Below is a small trained network, with its code and all its weights. Each question gives an input and a class and asks what happens when units are switched off, that is, made to give their printed mean instead of their output.

import numpy as np


def w(rows, s, z=0):
    codes = np.array(rows[::2]) - 128.0
    scale = np.full(codes.shape[1], s)
    scale[-1] = z or s
    return codes * scale


def norm(h):
    return h / np.sqrt((h * h).mean(-1, keepdims=True) + 1e-5)


def f(y):
    return y / 2 * (1 + np.tanh(0.7978845608 * (y + 0.044715 * y**3)))


def log_softmax(a):
    a = a - a.max(-1, keepdims=True)
    return a - np.log(np.exp(a).sum(-1, keepdims=True))


def net(x, mask):
    res = np.array(x, float).reshape(1, 4) / 4 @ E
    u = 0
    for l in range(4):
        y = f(norm(res) @ A[l][:, :-1].T + A[l][:, -1])
        res = res + np.where(mask[u : u + 10], y, B[l][:, -1]) @ B[l][:, :-1]
        u += 10
    return log_softmax(norm(res)[-1] @ U[:, :-1].T + U[:, -1])


A, B = {}, {}
E = w([
[145,110,141,253,135,101,54,134,182],'x0',
[142,16,68,133,170,77,135,133,194],'x1',
[125,189,55,75,78,66,84,131,184],'x2',
[123,137,153,111,171,64,175,126,107],'x3',
],0.011)
A[0] = w([
[129,227,107,185,107,73,79,129,173,40],'0.n0',
[130,122,228,252,154,164,139,128,84,36],'0.n1',
[128,254,124,126,95,157,95,130,126,254],'0.n2',
[130,176,135,51,137,81,154,129,109,152],'0.n3',
[120,67,107,198,137,86,106,134,176,49],'0.n4',
[135,85,103,141,115,197,111,128,141,10],'0.n5',
[132,120,129,167,113,174,102,123,137,177],'0.n6',
[125,145,119,96,103,234,116,133,114,91],'0.n7',
[136,73,100,191,133,85,100,123,176,75],'0.n8',
[123,145,126,116,131,87,131,131,132,79],'0.n9',
],0.029,0.0053)
B[0] = w([
[126,175,157,146,124,85,3,148,190,234],'0.n0',
[85,86,217,204,195,180,171,153,119,254],'0.n1',
[155,167,191,173,85,88,120,67,158,250],'0.n2',
[110,176,110,93,141,86,200,127,118,234],'0.n3',
[201,122,45,150,105,138,167,119,79,229],'0.n4',
[88,103,104,94,128,157,32,111,112,164],'0.n5',
[124,205,94,125,133,181,98,176,77,176],'0.n6',
[104,97,112,113,39,162,153,77,115,197],'0.n7',
[187,87,81,156,102,76,157,115,86,229],'0.n8',
[121,98,155,74,154,164,85,130,170,157],'0.n9',
],0.041,0.022)
A[1] = w([
[78,136,104,44,197,112,185,187,159,2],'1.n0',
[73,135,97,2,202,116,197,192,149,53],'1.n1',
[118,150,116,33,138,150,159,133,141,76],'1.n2',
[133,51,70,104,199,84,93,145,109,71],'1.n3',
[103,51,213,146,239,223,147,200,138,92],'1.n4',
[219,16,36,116,122,103,176,220,172,69],'1.n5',
[179,110,66,96,186,94,180,120,104,130],'1.n6',
[141,173,85,164,165,161,159,151,49,84],'1.n7',
[65,4,72,44,87,210,72,131,164,70],'1.n8',
[132,151,48,92,188,68,155,161,69,129],'1.n9',
],0.025,0.0033)
B[1] = w([
[167,213,175,85,169,179,142,149,79,184],'1.n0',
[173,230,151,99,139,247,164,176,82,201],'1.n1',
[117,151,153,100,121,161,158,177,95,169],'1.n2',
[173,68,43,112,116,144,201,126,227,165],'1.n3',
[66,71,179,183,131,176,228,160,224,252],'1.n4',
[131,21,19,55,163,78,134,83,139,223],'1.n5',
[132,138,39,79,221,114,115,142,176,215],'1.n6',
[149,104,207,89,177,68,112,124,194,207],'1.n7',
[79,111,90,48,103,222,3,74,80,169],'1.n8',
[211,105,154,61,227,142,122,67,146,213],'1.n9',
],0.03,0.019)
A[2] = w([
[143,92,128,124,152,72,147,135,48,45],'2.n0',
[176,61,80,115,129,159,171,211,117,56],'2.n1',
[130,119,87,132,129,100,152,137,62,5],'2.n2',
[157,144,79,131,115,146,88,147,67,52],'2.n3',
[144,151,141,102,117,161,123,242,100,18],'2.n4',
[192,118,53,253,175,176,81,194,42,81],'2.n5',
[146,111,88,179,141,111,171,137,83,10],'2.n6',
[91,123,169,129,196,138,141,101,168,85],'2.n7',
[116,136,135,121,124,118,109,195,94,41],'2.n8',
[92,83,183,180,185,191,138,207,79,38],'2.n9',
],0.028,0.003)
B[2] = w([
[157,138,101,112,114,199,109,65,219,160],'2.n0',
[60,131,104,86,242,130,97,81,176,216],'2.n1',
[149,170,116,175,190,99,87,24,131,151],'2.n2',
[131,135,130,167,121,177,135,164,60,167],'2.n3',
[111,163,133,153,154,129,75,97,98,162],'2.n4',
[182,86,99,107,5,75,233,226,41,202],'2.n5',
[77,172,130,67,161,125,69,100,157,171],'2.n6',
[106,81,121,145,126,159,155,149,149,206],'2.n7',
[137,165,85,180,128,117,122,73,130,127],'2.n8',
[83,111,113,250,206,194,132,146,91,249],'2.n9',
],0.026,0.018)
A[3] = w([
[119,195,207,126,166,110,2,151,250,26],'3.n0',
[141,78,192,80,79,124,135,226,169,12],'3.n1',
[111,85,195,91,112,88,138,205,119,67],'3.n2',
[175,118,124,207,120,140,30,233,110,17],'3.n3',
[131,147,184,93,117,124,69,155,202,5],'3.n4',
[108,89,166,71,103,115,114,247,148,22],'3.n5',
[107,86,245,64,127,80,53,235,158,36],'3.n6',
[92,137,194,205,81,156,78,100,211,96],'3.n7',
[122,82,197,63,117,114,99,230,156,84],'3.n8',
[146,183,114,173,112,47,26,147,114,54],'3.n9',
],0.023,0.0035)
B[3] = w([
[117,129,159,113,194,173,5,78,156,223],'3.n0',
[128,140,86,127,130,151,108,102,149,128],'3.n1',
[140,128,126,115,124,155,119,101,156,133],'3.n2',
[152,125,134,122,57,128,243,155,154,172],'3.n3',
[147,160,101,144,149,180,103,90,207,169],'3.n4',
[135,121,108,134,140,134,114,135,172,125],'3.n5',
[138,170,128,133,127,136,134,57,156,152],'3.n6',
[86,92,43,37,216,37,122,187,167,255],'3.n7',
[140,63,174,84,129,119,124,124,143,129],'3.n8',
[133,119,214,124,127,121,78,230,120,213],'3.n9',
],0.03,0.016)
U = w([
[72,67,187,248,176,198,200,171,135,253],'0',
[89,164,168,122,34,69,254,55,135,76],'1',
[80,105,112,100,59,222,67,100,61,67],'2',
[127,188,222,153,117,61,19,126,224,132],'3',
[224,124,139,206,17,81,96,226,105,8],'4',
[167,222,170,68,188,191,197,145,94,77],'5',
[223,52,25,112,176,110,137,137,133,201],'6',
],0.014,0.0037)

Each question gives the input, the list of numbers given to net, and the class t.
The units are the neurons (one row each of A and B). Each row of codes is followed by its name. A weight is (code - 128) times the scale printed after its matrix; where a second scale follows, it is the last column's (A, B and U).
mask holds one flag per neuron, layer by layer. A switched-off neuron (its flag False) gives its mean, the last column of its row in B, instead of its output. The means were averaged over made-up inputs and are rounded, as every weight is.
A unit's drop is (log p(t) with every unit on - log p(t) with that unit switched off) / (log p(t) with every unit on - log p(t) with every unit switched off).
The circuit of an input: a set's keep is (log p(t) with only the set's units on - log p(t) with every unit switched off) / (log p(t) with every unit on - log p(t) with every unit switched off). Starting from the 12 units with the biggest drops (on a tie, the unit counted first), units are removed one at a time, each time the one whose removal leaves the highest keep (on an exact tie, the one counted first), for as long as the keep stays at least 0.8.
units of the circuit, in order: the units of the circuit, biggest drop first
most important unit: the unit with the biggest drop
top k neurons in layer l: the k neurons of layer l with the biggest drops, biggest first
drop of u: that unit's drop, to one decimal
input [-7,-2,2,3], class 5: units of the circuit, in order => 0.n3
input [-7,2,2,-3], class 5: units of the circuit, in order => 0.n3, 0.n8
input [-4,-7,3,-8], class 1: units of the circuit, in order => 0.n7, 0.n2
input [-7,-1,-6,-1], class 2: units of the circuit, in order => 0.n7, 0.n2, 1.n8
input [-7,0,-2,-3], class 1: units of the circuit, in order => 0.n7, 2.n9
input [-8,-4,8,4], class 1: units of the circuit, in order => 0.n3, 0.n2
input [1,0,0,-8], class 2: units of the circuit, in order => 0.n5, 0.n7
input [-8,3,-7,2], class 5: top 3 neurons in layer 0 => 0.n2, 0.n1, 0.n8
input [-3,-2,0,3], class 5: top 4 neurons in layer 0 => 0.n3, 0.n0, 0.n8, 0.n1
input [-3,-5,-1,5], class 1: top 2 neurons in layer 0 => 0.n0, 0.n2
input [-6,8,-6,3], class 5: top 3 neurons in layer 0 => 0.n1, 0.n8, 0.n0
input [7,-1,4,4], class 4: top 2 neurons in layer 0 => 0.n0, 0.n4
input [-7,8,5,-5], class 5: top 2 neurons in layer 1 => 1.n1, 1.n0
input [-7,-1,4,0], class 1: most important unit => 0.n2
input [7,-2,4,4], class 4: top 2 neurons in layer 0 => 0.n4, 0.n8
input [-7,4,1,-4], class 5: top 2 neurons in layer 0 => 0.n2, 0.n3
input [-3,-2,3,5], class 5: top 3 neurons in layer 0 => 0.n3, 0.n0, 0.n7
input [-8,0,3,-1], class 1: top 3 neurons in layer 0 => 0.n7, 0.n2, 0.n6
input [-7,-7,4,-8], class 1: drop of 0.n7 => 0.2
input [6,-3,4,-3], class 3: most important unit => 0.n0
